Below is a small trained network, with its code and all its weights. Each question gives an input and a target symbol and asks what happens when units are switched off, that is, made to give their printed mean instead of their output.

import numpy as np


def w(rows, s, z=0):
    codes = np.array(rows[::2]) - 128.0
    scale = np.full(codes.shape[1], s)
    scale[-1] = z or s
    return codes * scale


def f(y):
    return np.maximum(y, 0)


def softmax(a):
    e = np.exp(a - a.max(-1, keepdims=True))
    return e / e.sum(-1, keepdims=True)


def log_softmax(a):
    a = a - a.max(-1, keepdims=True)
    return a - np.log(np.exp(a).sum(-1, keepdims=True))


def net(x, mask):
    ids = ['αβγδεζηλμξπστφψ'.index(c) for c in x.split()]
    T = len(ids)
    res = E[ids] + P[:T]
    u = 0
    for l in range(2):
        r = res
        for j in range(2):
            rows = slice(2 * j, 2 * j + 2)
            q, k, v = (r @ M[l][rows].T for M in (Q, K, V))
            z = softmax(np.where(np.tri(T) > 0, q @ k.T / 2**0.5, -1e9)) @ v
            o = O[l][rows]
            res = res + np.where(mask[u + j], z, o[:, -1]) @ o[:, :-1]
        u += 2
        y = f(res @ A[l][:, :-1].T + A[l][:, -1])
        res = res + np.where(mask[u : u + 4], y, B[l][:, -1]) @ B[l][:, :-1]
        u += 4
    return log_softmax(res[-1] @ U[:, :-1].T + U[:, -1])


Q, K, V, O, A, B = {}, {}, {}, {}, {}, {}
E = w([
[158,176,162,109,162,28],'α',
[62,62,162,82,71,127],'β',
[113,97,204,153,197,88],'γ',
[106,161,230,68,93,82],'δ',
[141,170,172,29,34,120],'ε',
[151,172,181,88,184,157],'ζ',
[66,124,124,220,87,136],'η',
[139,151,182,115,192,157],'λ',
[66,175,106,96,65,238],'μ',
[31,72,117,242,127,177],'ξ',
[142,129,191,165,182,144],'π',
[27,86,186,77,188,218],'σ',
[123,102,188,208,207,78],'τ',
[147,204,160,192,193,151],'φ',
[189,45,120,238,71,8],'ψ',
],0.014)
P = w([
[145,118,3,94,218,65],'0',
[117,137,34,87,197,63],'1',
[95,148,51,104,163,80],'2',
[87,152,81,110,147,91],'3',
[79,158,101,118,131,99],'4',
[80,158,125,123,119,115],'5',
[85,154,147,129,104,129],'6',
[81,163,163,142,88,142],'7',
[86,162,190,142,80,151],'8',
[88,162,204,145,63,168],'9',
[82,160,219,165,44,178],'10',
[87,157,235,155,39,192],'11',
[99,163,247,146,38,190],'12',
],0.0066)
Q[0] = w([
[207,132,229,149,174,144],'0.h0',
[43,255,226,102,194,69],'0.h0',
[172,63,80,107,112,107],'0.h1',
[78,65,196,94,14,161],'0.h1',
],0.0052)
K[0] = w([
[56,46,111,92,144,64],'0.h0',
[74,163,168,45,106,145],'0.h0',
[94,85,102,64,172,27],'0.h1',
[29,35,254,68,136,161],'0.h1',
],0.0055)
V[0] = w([
[255,103,71,198,140,162],'0.h0',
[158,104,113,211,149,121],'0.h0',
[82,117,190,86,57,161],'0.h1',
[52,118,156,104,124,126],'0.h1',
],0.0064)
O[0] = w([
[90,102,1,134,93,85,4],'0.h0',
[135,160,78,202,121,110,83],'0.h0',
[60,174,154,193,58,149,147],'0.h1',
[82,143,158,106,50,155,179],'0.h1',
],0.0055,0.0043)
A[0] = w([
[45,122,140,148,136,137,140],'0.n0',
[169,89,165,197,115,2,7],'0.n1',
[144,114,118,104,73,74,100],'0.n2',
[187,170,206,152,181,146,55],'0.n3',
],0.0089,0.0015)
B[0] = w([
[51,155,111,26,178,171,205],'0.n0',
[236,118,222,140,159,253,166],'0.n1',
[225,156,111,154,102,136,154],'0.n2',
[82,224,209,130,191,39,253],'0.n3',
],0.0066,0.0067)
Q[1] = w([
[105,126,77,152,140,178],'1.h0',
[157,29,8,130,59,163],'1.h0',
[63,109,43,136,112,147],'1.h1',
[12,130,211,130,111,245],'1.h1',
],0.012)
K[1] = w([
[81,106,90,173,199,126],'1.h0',
[179,118,52,178,200,80],'1.h0',
[148,156,94,254,208,119],'1.h1',
[96,163,203,191,89,186],'1.h1',
],0.0098)
V[1] = w([
[158,201,161,119,20,44],'1.h0',
[61,62,179,170,154,38],'1.h0',
[129,247,98,167,186,141],'1.h1',
[91,150,65,87,91,123],'1.h1',
],0.011)
O[1] = w([
[151,104,34,128,203,114,255],'1.h0',
[114,63,167,91,124,7,102],'1.h0',
[175,187,77,104,49,82,202],'1.h1',
[13,156,126,96,129,147,124],'1.h1',
],0.013,0.0058)
A[1] = w([
[105,148,213,179,81,125,2],'1.n0',
[151,169,193,193,173,124,90],'1.n1',
[89,77,2,111,200,51,100],'1.n2',
[59,142,7,172,231,133,96],'1.n3',
],0.006,0.0052)
B[1] = w([
[153,2,118,14,3,127,166],'1.n0',
[129,168,93,103,99,103,205],'1.n1',
[91,91,59,108,59,113,203],'1.n2',
[150,46,134,62,39,163,255],'1.n3',
],0.0086,0.0098)
U = w([
[196,169,138,76,157,131,55],'α',
[89,144,164,131,196,103,232],'β',
[184,106,157,101,129,104,74],'γ',
[103,109,74,90,143,28,77],'δ',
[157,108,86,81,139,176,153],'ε',
[156,171,121,88,135,112,54],'ζ',
[51,123,72,254,78,90,255],'η',
[140,156,122,122,119,106,96],'λ',
[80,216,108,161,108,159,171],'μ',
[63,102,106,207,54,106,152],'ξ',
[136,142,120,145,103,107,130],'π',
[136,135,167,73,85,137,2],'σ',
[179,117,139,151,92,119,128],'τ',
[125,203,78,160,50,56,123],'φ',
[171,91,145,228,106,161,232],'ψ',
],0.0064)

Each question gives the input, a string of symbols that net reads in full, and the target symbol t.
The units are the heads (2 rows each of Q, K, V and O) and the neurons (one row each of A and B). Each row of codes is followed by its name. A weight is (code - 128) times the scale printed after its matrix; where a second scale follows, it is the last column's (O, A, B and U).
mask holds one flag per unit, layer by layer, with each layer's heads first. A switched-off unit (its flag False) gives its mean, the last column of its rows in O or B, instead of its output. The means were averaged over made-up inputs and are rounded, as every weight is.
A unit's drop is (log p(t) with every unit on - log p(t) with that unit switched off) / (log p(t) with every unit on - log p(t) with every unit switched off).
The circuit of an input: a set's keep is (log p(t) with only the set's units on - log p(t) with every unit switched off) / (log p(t) with every unit on - log p(t) with every unit switched off). Starting from all 12 units, units are removed one at a time, each time the one whose removal leaves the highest keep (on an exact tie, the one counted first), for as long as the keep stays at least 0.8.
circuit, biggest first: the units of the circuit, biggest drop first
most important unit: the unit with the biggest drop
k most important neurons: the k neurons with the biggest drops, biggest first
k most important neurons of layer l: the k neurons of layer l with the biggest drops, biggest first
heads that matter: for each layer, one digit per head in row order, 1 if its drop is at least 0.15 and else 0, layers parted by /
input ψ η ξ γ φ π β φ φ ε ζ γ, target ε: circuit, biggest first => (1.h0; 1.n3)
input π β β η μ ξ β ε η φ φ δ α, target δ: circuit, biggest first => (1.h0; 1.n2)
input ξ ξ β γ φ γ, target β: heads that matter => 00 / 01
input φ φ τ β φ β σ ψ μ, target ψ: 2 most important neurons => (0.n1; 0.n3)
input η φ τ ξ α φ τ δ μ τ, target μ: 2 most important neurons of layer 0 => (0.n0; 0.n3)
input η φ μ η φ φ ε φ φ ξ, target φ: circuit, biggest first => (1.h1; 0.n3; 0.n0)
input δ φ β φ φ φ β σ η η ζ φ λ, target σ: circuit, biggest first => (1.h0; 1.n0; 0.n0)
input γ ε λ, target ε: 2 most important neurons => (1.n3; 0.n2)
input φ δ μ γ φ, target μ: 2 most important neurons => (0.n3; 0.n0)
input β φ γ φ φ, target β: most important neuron => (0.n3)
input φ β ε γ β φ γ φ ψ π η, target ψ: circuit, biggest first => (1.h1; 0.n1; 0.n0)
input μ η β ε μ ζ ψ β δ φ ζ φ φ, target δ: 2 most important neurons of layer 0 => (0.n3; 0.n1)
input σ γ φ β β ε μ, target μ: circuit, biggest first => (0.h1; 1.h1; 1.h0; 0.n0)
input η φ φ, target φ: heads that matter => 10 / 01
input η ε η α τ γ φ α ξ, target φ: circuit, biggest first => (1.h1; 0.n0; 0.n3)
input ε ε φ σ β β φ τ β β μ, target μ: 2 most important neurons => (1.n3; 0.n0)
input φ β ζ, target β: heads that matter => 00 / 11
input φ γ β φ η τ μ β μ φ β, target φ: circuit, biggest first => (1.h1; 0.n3; 0.h0)
input η φ γ σ ε λ β α, target β: most important unit => 0.n0
input φ σ π, target σ: circuit, biggest first => (1.h0; 1.n0)
input φ ε σ β ξ φ τ φ φ ε ξ φ μ, target φ: circuit, biggest first => (1.h1; 0.n3; 0.h0)
input ε λ τ φ φ λ φ φ δ π, target δ: circuit, biggest first => (1.h0; 1.n2)
input φ φ ε τ ψ, target ψ: circuit, biggest first => (0.n1; 0.n3)
input φ μ λ φ π, target μ: circuit, biggest first => (1.h0; 0.n3)
input ε φ η ε μ π, target μ: heads that matter => 00 / 10
input δ ψ η τ β σ σ β γ φ γ, target β: heads that matter => 01 / 01
input π φ ε σ π τ, target σ: 3 most important neurons => (1.n0; 0.n0; 0.n3)
input φ ε τ φ β, target φ: circuit, biggest first => (1.h1; 0.n3)
input ζ β β φ β λ β η φ φ, target β: circuit, biggest first => (1.h1; 0.n3)
input φ φ β γ π σ, target σ: 2 most important neurons => (1.n0; 0.n0)
